array([[-0.1,  0.9, -0.1,  0.9],
       [ 1.5, -2.1,  1.7, -1.7],
       [ 0.3,  1.5,  0.0,  1.3]]) -> -0.1

array([[ -6.8,  12.8,  -8.8,  -1.5,  12.5,  11.7,  -9.7],
       [ -9.0,  15.6,  -3.1,  -2.7,   6.3,   7.3, -12.4],
       [  3.3,   7.0, -14.7,  20.3,  22.3,  15.8,  14.3]]) -> -6.8

array([[-0.049, -0.173,  0.159,  0.099],
       [ 0.031, -0.187,  0.171,  0.103],
       [-0.157,  0.115, -0.042, -0.007]]) -> -0.049

array([[-0.17, -0.04,  0.00, -0.16, -0.16, -0.06],
       [-0.06, -0.15,  0.17, -0.06, -0.06, -0.03],
       [-0.01, -0.17, -0.14, -0.01, -0.03, -0.08]]) -> -0.17

array([[-17.168,  15.083,  11.770,  11.173,  20.598],
       [-17.801, -19.684,  14.692,   9.043, -15.722],
       [  9.236, -12.806, -19.126, -13.223,  10.612]]) -> -17.168

array([[-0.13, -0.15, -0.20,  0.05, -0.08,  0.01, -0.07],
       [ 0.01, -0.07, -0.07, -0.04, -0.17, -0.05,  0.06],
       [-0.23, -0.16,  0.00, -0.17,  0.16,  0.09, -0.24]]) -> -0.13
---
[58, 165, 199, 129]: 129
[9344, 3176, 5873, 2602, 8590]: 8590
[7, 7, 7, 6, 2]: 2
[-940, 903, 133, 713, -538, -184]: -184
[59, 95, 49, 34, 54, 1, 38]: 38
[88, 8, 67, 20, 30]: 30
[19, 47, 51, 166, 33, 249, 153]: 153
[9866, 1446, 7529, 2404, 3767]: 3767
---
2465	3384	4905	2783	2850	3865
6693	1323	8661	4808	2144	2987
3459	3006	3161	3008	3102	2991
result: 3008

581	352	162	444	764 result: 162

15	163	203	157	10 result: 203

2622	4408	3222	8898	4739 result: 3222

2	9	7	4	3	3 result: 4

46	189	196	166	229	141	239 result: 229

69	57	86	56	20	54	17
78	69	82	65	20	68	12
5	21	84	27	53	20	56
result: 53

105	73	193	41	9	26	117 result: 9

157	8	183	203	19	118
137	217	233	149	157	60
result: 149

8955	6194	1807	6813	1707	5897	8597 result: 1707
---
Q: [[-4.77, 1.03, 5.25, 3.53], [-1.22, -0.87, -0.19, 1.38], [1.46, -0.08, -0.94, -1.25]]
A: -1.25
Q: [[-5.37, 2.18, -1.36, -0.48, 0.12, 0.30], [1.07, -0.72, 0.20, 0.71, -0.09, 0.60], [2.14, -3.38, -1.04, 3.29, -0.92, 0.38]]
A: 0.38
Q: [[-0.79, -2.09, 1.23, -1.54, -2.78, -1.14, 4.57], [2.42, -2.69, 2.98, 0.32, -2.43, -0.41, -5.65], [1.31, -1.63, 1.05, -0.66, -2.57, 0.91, -3.31]]
A: -3.31
Q: [[-6.02, 1.69, -0.15, -0.63, 0.59, -0.19, -3.71], [-0.58, -0.59, 5.97, 1.54, -2.67, -3.81, 3.44], [0.77, 3.07, 0.51, -2.40, 2.65, -2.16, 1.72]]
A: 1.72
Q: [[1.91, 4.38, 3.38, 5.99, 1.23], [0.06, -0.93, -0.64, -1.71, -0.08], [2.39, 2.66, 2.34, 5.37, 0.25]]
A: 0.25
Q: [[-5.25, 3.06, 1.08, -3.09], [5.59, 1.86, 0.27, 1.75], [-1.55, 2.51, -0.32, -1.29]]
A: -1.29
---
[-3.32, 6.56, 1.66, -0.22, 2.45, -1.78, -4.03] yields -0.22

[0.92, 2.90, 2.04, 5.23, 4.36, 0.17, 5.31] yields 2.90

[-4.78, -1.81, 1.12, -1.08, 0.00, -0.29, -2.92] yields -1.08

[[2.13, 2.69, -0.44, -0.31, 3.10],
 [-3.10, -3.28, -2.40, -6.03, -2.95],
 [-2.09, -3.08, 4.61, -2.42, -1.28]] yields -2.09

[1.35, 0.83, -1.42, 4.87, -0.07] yields 0.83

[[2.01, 0.64, 4.88, -6.67, 5.96],
 [2.65, -1.70, -3.18, 0.83, -3.93],
 [0.86, -3.74, 1.54, -4.47, 2.68]] yields 0.83
